a = [2 1 6 4 8 4 2 3 7 8]
a[-10] = 2
a[-4] = 2
a[-5] = 4
a[7] = 3

data =
[[ -2   4  22  15  -6 -11]
 [  1  -4 -17   2  -1  -7]
 [ -3  14  22 -30  10  17]
 [  9  -5  -2  38 -10  -3]
 [ 17 -10 -26 -17 -12   5]
 [  1   5  -1 -11   8  -6]
 [  2 -11  -1   0 -31 -10]
 [ 23   0  13   7 -16  14]
 [  6   1  -2   5   3   2]
 [-18   7  14  -5   3 -20]]
Rows and columns are counted from 0.
(0, 0): -2
(8, 4): 3
(1, 1): -4
(7, 5): 14
(1, 5): -7
(5, 5): -6
(6, 3): 0
(4, 3): -17
(8, 2): -2
(0, 2): 22
(0, 4): -6
(6, 1): -11
(9, 5): -20
(0, 5): -11
(2, 3): -30
(2, 1): 14
(3, 4): -10
(7, 1): 0
(5, 1): 5
(6, 4): -31
(1, 2): -17
(8, 1): 1
(6, 5): -10
(4, 5): 5
(9, 3): -5
(2, 2): 22
(7, 0): 23
(5, 0): 1

x =
[[-11 -26 -12 -29   4   2]
 [  3  21  -6  18   2 -21]
 [-18 -39 -11 -31 -11  -9]
 [  1  38  10   6  -4 -13]
 [-12 -11  -4 -20  -1   7]
 [  5  33  -3  11   3 -13]]
Rows and columns are counted from 0.
row 0 col 0 => -11
row 2 col 4 => -11
row 3 col 2 => 10
row 4 col 0 => -12
row 4 col 5 => 7
row 1 col 1 => 21
row 1 col 5 => -21
row 0 col 2 => -12
row 4 col 2 => -4
row 0 col 3 => -29
row 3 col 0 => 1
row 4 col 4 => -1
row 5 col 0 => 5
row 3 col 4 => -4

m = [[9904, 7329, 4701, 4624, 4893, 6495, 5693], [2267, 1352, 7742, 8905, 7702, 6905, 4206]]
m[0, 0]: 9904
m[1, 3]: 8905
m[1, 4]: 7702
m[1]: [2267, 1352, 7742, 8905, 7702, 6905, 4206]
m[0, 5]: 6495
m[1, 6]: 4206
m[1, 1]: 1352
m[0, 2]: 4701
m[:, 6]: [5693, 4206]
m[:, 3]: [4624, 8905]
m[1, 0]: 2267

X = [ -5 -33 -37  -6   6   1   4  38 -14   1  11  -4 -16]
X[0]: -5
X[2]: -37
X[12]: -16
X[8]: -14

A =
[[ -25.7 -187.9 -217.2  -23.4  -31.6  -29.4  -32.6  147.9  -75.1]
 [  78.9   -2.8  -51.3   95.8 -174.5  -30.0  -55.3  -36.6  -19.2]
 [ -66.8  -96.4  -75.3  -58.2   61.3  -41.4  -76.1   15.1   37.3]
 [  13.4 -158.0 -191.4   -8.4  -37.0  -35.8  -49.3  112.5  -11.8]]
A[0,0]	-25.7
A[2]	[-66.8, -96.4, -75.3, -58.2, 61.3, -41.4, -76.1, 15.1, 37.3]
A[0,-5]	-31.6
A[0]	[-25.7, -187.9, -217.2, -23.4, -31.6, -29.4, -32.6, 147.9, -75.1]
A[-4,-6]	-23.4
A[-3,-9]	78.9
A[-4,-1]	-75.1
A[:, -3]	[-32.6, -55.3, -76.1, -49.3]
A[-1,-1]	-11.8
A[:, -6]	[-23.4, 95.8, -58.2, -8.4]
A[3]	[13.4, -158.0, -191.4, -8.4, -37.0, -35.8, -49.3, 112.5, -11.8]
A[1,2]	-51.3
A[:, -9]	[-25.7, 78.9, -66.8, 13.4]
A[-1,-3]	-49.3
A[2,-2]	15.1
A[-2,-4]	-41.4
A[:, -8]	[-187.9, -2.8, -96.4, -158.0]
A[3,-5]	-37.0
A[1]	[78.9, -2.8, -51.3, 95.8, -174.5, -30.0, -55.3, -36.6, -19.2]
A[2,-9]	-66.8
A[-1,-7]	-191.4
A[2,4]	61.3
A[-4,1]	-187.9
A[:, -2]	[147.9, -36.6, 15.1, 112.5]
A[3,0]	13.4

W =
[[ -5  13   2  -2  -6  10   0   3   2]
 [  7  -2  -6   5   9   8 -14   9 -15]
 [ -3  -9 -22  21  -1 -30  15 -11  35]
 [ -4 -11  -7   0   3 -13   5 -16  15]
 [  1  -5 -13  17  15 -30  11 -16  21]
 [ 30 -26 -20  16   2  -8  12  10  -6]
 [ 28  -2 -17  -6   6  17 -11  18 -28]]
Indices start at 0.
row 0 col 0 = -5
row 5 col 7 = 10
row 4 col 7 = -16
row 2 col 5 = -30
row 6 col 6 = -11
row 0 col 2 = 2
row 5 col 1 = -26
row 4 col 4 = 15
row 2 col 8 = 35
row 3 col 8 = 15
row 1 col 2 = -6
row 0 col 1 = 13
row 3 col 1 = -11
row 3 col 0 = -4
row 6 col 7 = 18
row 2 col 2 = -22
row 2 col 1 = -9
row 0 col 6 = 0
row 6 col 2 = -17
row 6 col 4 = 6
row 4 col 1 = -5
row 3 col 6 = 5
row 6 col 3 = -6
row 0 col 7 = 3
row 1 col 4 = 9
row 1 col 0 = 7
